Here is a tiny trained network, its code and every weight. The questions are about switching its units off for an input and a target symbol, where a switched-off unit gives its printed mean instead of its output.

import numpy as np


def w(rows, s, z=0):
    codes = np.array(rows[::2]) - 128.0
    scale = np.full(codes.shape[1], s)
    scale[-1] = z or s
    return codes * scale


def norm(h):
    return h / np.sqrt((h * h).mean(-1, keepdims=True) + 1e-5)


def f(y):
    return y / 2 * (1 + np.tanh(0.7978845608 * (y + 0.044715 * y**3)))


def softmax(a):
    e = np.exp(a - a.max(-1, keepdims=True))
    return e / e.sum(-1, keepdims=True)


def log_softmax(a):
    a = a - a.max(-1, keepdims=True)
    return a - np.log(np.exp(a).sum(-1, keepdims=True))


def net(x, mask):
    ids = ['αβγδεζθλμπστψω'.index(c) for c in x.split()]
    T = len(ids)
    res = E[ids] + P[:T]
    u = 0
    for l in range(2):
        r = norm(res)
        for j in range(2):
            rows = slice(2 * j, 2 * j + 2)
            q, k, v = (r @ M[l][rows].T for M in (Q, K, V))
            z = softmax(np.where(np.tri(T) > 0, q @ k.T / 2**0.5, -1e9)) @ v
            o = O[l][rows]
            res = res + np.where(mask[u + j], z, o[:, -1]) @ o[:, :-1]
        u += 2
        y = f(norm(res) @ A[l][:, :-1].T + A[l][:, -1])
        res = res + np.where(mask[u : u + 4], y, B[l][:, -1]) @ B[l][:, :-1]
        u += 4
    return log_softmax(norm(res)[-1] @ U[:, :-1].T + U[:, -1])


Q, K, V, O, A, B = {}, {}, {}, {}, {}, {}
E = w([
[113,152,166,105,147,131,155],'α',
[200,113,169,118,154,136,172],'β',
[114,162,103,162,125,73,62],'γ',
[158,140,176,129,143,104,154],'δ',
[136,124,196,131,179,122,163],'ε',
[124,137,146,143,199,72,113],'ζ',
[121,214,108,125,117,130,85],'θ',
[189,174,114,109,131,103,123],'λ',
[129,136,164,96,134,160,157],'μ',
[219,91,188,104,100,134,194],'π',
[73,64,183,119,76,117,93],'σ',
[194,142,157,51,121,170,58],'τ',
[106,124,147,72,53,143,168],'ψ',
[155,233,81,255,136,139,153],'ω',
],0.022)
P = w([
[100,130,54,190,141,170,155],'0',
[112,122,254,194,45,59,196],'1',
[160,146,230,163,53,89,230],'2',
[194,129,172,175,93,86,202],'3',
[222,127,140,159,101,76,151],'4',
[146,196,151,143,102,39,189],'5',
[217,127,153,131,55,90,164],'6',
],0.0095)
Q[0] = w([
[79,196,185,137,37,144,158],'0.h0',
[161,126,149,178,135,211,64],'0.h0',
[211,164,254,149,161,42,115],'0.h1',
[134,197,238,160,54,117,124],'0.h1',
],0.0068)
K[0] = w([
[137,107,80,82,148,159,154],'0.h0',
[142,139,69,149,154,151,170],'0.h0',
[106,93,79,56,127,104,146],'0.h1',
[101,89,2,105,146,116,163],'0.h1',
],0.011)
V[0] = w([
[191,141,91,86,166,125,118],'0.h0',
[176,135,142,65,140,141,67],'0.h0',
[125,151,98,77,144,225,95],'0.h1',
[119,128,116,109,9,134,198],'0.h1',
],0.011)
O[0] = w([
[206,88,111,135,154,96,172,230],'0.h0',
[176,68,165,128,151,119,58,235],'0.h0',
[139,187,85,104,107,64,51,129],'0.h1',
[48,74,76,110,9,154,155,252],'0.h1',
],0.015,0.0026)
A[0] = w([
[186,200,181,189,151,146,230,9],'0.n0',
[245,167,101,74,131,173,152,129],'0.n1',
[156,104,118,115,93,50,31,70],'0.n2',
[87,125,38,86,2,50,78,229],'0.n3',
],0.0081,0.0015)
B[0] = w([
[97,117,180,96,84,82,84,248],'0.n0',
[86,50,255,201,108,110,195,253],'0.n1',
[84,171,156,24,194,105,156,215],'0.n2',
[171,49,136,63,77,191,226,229],'0.n3',
],0.0094,0.0053)
Q[1] = w([
[154,82,238,65,42,39,255],'1.h0',
[170,96,139,112,150,50,133],'1.h0',
[132,122,72,93,78,106,95],'1.h1',
[138,139,87,114,158,128,114],'1.h1',
],0.0097)
K[1] = w([
[185,224,77,215,219,253,156],'1.h0',
[37,220,133,145,79,172,94],'1.h0',
[155,154,191,156,211,128,126],'1.h1',
[9,141,174,159,30,74,168],'1.h1',
],0.006)
V[1] = w([
[87,105,197,119,199,82,121],'1.h0',
[180,107,131,7,143,133,128],'1.h0',
[69,86,189,129,67,169,158],'1.h1',
[74,192,163,86,155,179,113],'1.h1',
],0.018)
O[1] = w([
[106,52,51,97,156,121,166,177],'1.h0',
[97,140,140,48,137,133,111,99],'1.h0',
[92,104,128,145,222,143,94,254],'1.h1',
[207,144,42,127,144,254,89,62],'1.h1',
],0.018,0.0066)
A[1] = w([
[76,95,130,101,10,109,119,111],'1.n0',
[84,175,139,158,57,100,159,185],'1.n1',
[115,93,179,143,184,80,86,236],'1.n2',
[126,113,101,61,82,20,175,2],'1.n3',
],0.013,0.00073)
B[1] = w([
[142,48,83,149,100,167,139,201],'1.n0',
[114,154,93,98,69,100,172,173],'1.n1',
[168,187,88,102,170,146,84,225],'1.n2',
[102,151,78,174,131,147,5,254],'1.n3',
],0.016,0.0092)
U = w([
[94,191,99,139,145,253,27,14],'α',
[216,73,154,51,174,96,51,254],'β',
[148,188,95,235,72,126,126,149],'γ',
[116,109,29,105,200,171,177,4],'δ',
[65,86,84,85,97,223,190,129],'ε',
[248,132,66,117,140,119,183,36],'ζ',
[200,145,55,51,70,119,76,220],'θ',
[58,97,170,99,134,29,154,176],'λ',
[186,228,131,40,81,163,176,93],'μ',
[29,165,201,86,141,133,136,111],'π',
[2,140,212,144,167,163,79,6],'σ',
[151,115,123,83,108,17,76,228],'τ',
[26,113,91,145,122,216,107,74],'ψ',
[189,227,90,180,96,196,79,75],'ω',
],0.0084,0.0051)

Each question gives the input, a string of symbols that net reads in full, and the target symbol t.
The units are the heads (2 rows each of Q, K, V and O) and the neurons (one row each of A and B). Each row of codes is followed by its name. A weight is (code - 128) times the scale printed after its matrix; where a second scale follows, it is the last column's (O, A, B and U).
mask holds one flag per unit, layer by layer, with each layer's heads first. A switched-off unit (its flag False) gives its mean, the last column of its rows in O or B, instead of its output. The means were averaged over made-up inputs and are rounded, as every weight is.
A unit's drop is (log p(t) with every unit on - log p(t) with that unit switched off) / (log p(t) with every unit on - log p(t) with every unit switched off).
The circuit of an input: a set's keep is (log p(t) with only the set's units on - log p(t) with every unit switched off) / (log p(t) with every unit on - log p(t) with every unit switched off). Starting from all 12 units, units are removed one at a time, each time the one whose removal leaves the highest keep (on an exact tie, the one counted first), for as long as the keep stays at least 0.8.
circuit, biggest first: the units of the circuit, biggest drop first
most important unit: the unit with the biggest drop
top k neurons: the k neurons with the biggest drops, biggest first
top k neurons in layer l: the k neurons of layer l with the biggest drops, biggest first
which heads matter: for each layer, one digit per head in row order, 1 if its drop is at least 0.15 and else 0, layers parted by /
input ω τ λ θ θ β, target γ: most important unit : 1.h0
input τ β α, target θ: which heads matter : 01 / 01
input τ τ θ ζ, target θ: circuit, biggest first : 1.h1, 0.h1
input τ π ε ζ, target θ: circuit, biggest first : 0.h1, 1.h1, 0.n2
input ψ τ τ γ, target ε: circuit, biggest first : 0.h1, 0.n3
input τ ε θ μ, target θ: circuit, biggest first : 0.h1, 1.h1
input ω τ ε λ λ δ π, target γ: which heads matter : 00 / 10
input π ψ ω π ε λ, target σ: circuit, biggest first : 1.h1, 0.h1
input τ τ δ ω τ θ, target θ: circuit, biggest first : 0.h1, 1.h1
input τ π β, target τ: which heads matter : 11 / 01
input π ω π τ, target σ: circuit, biggest first : 1.h1, 0.h1
input τ τ ω τ, target θ: top 2 neurons : 0.n2, 1.n3
input λ ζ τ, target τ: circuit, biggest first : 1.h1, 0.h0
input ψ τ θ θ ζ α π, target ε: circuit, biggest first : 0.h1
input τ λ β, target τ: circuit, biggest first : 0.h0, 1.h1, 0.h1
input λ λ π τ λ ζ π, target λ: which heads matter : 10 / 01
input ψ τ θ ζ ε, target ε: top 3 neurons : 0.n3, 1.n0, 1.n3
input τ λ β γ, target θ: circuit, biggest first : 0.h1, 1.h1, 0.n2
input σ σ τ, target α: circuit, biggest first : 1.h1, 0.h0
input τ τ α β, target θ: top 2 neurons : 1.n3, 0.n2
input ψ θ λ τ π, target ε: top neuron : 1.n0
input θ α τ σ ζ λ, target μ: circuit, biggest first : 1.h1, 0.h1, 1.n3, 0.h0
input α λ ψ ζ ψ, target ε: top 2 neurons in layer 1 : 1.n3, 1.n2
input τ π γ β, target θ: top 3 neurons : 0.n2, 1.n3, 1.n0
input δ λ ψ τ θ, target ε: top 2 neurons : 0.n3, 1.n3
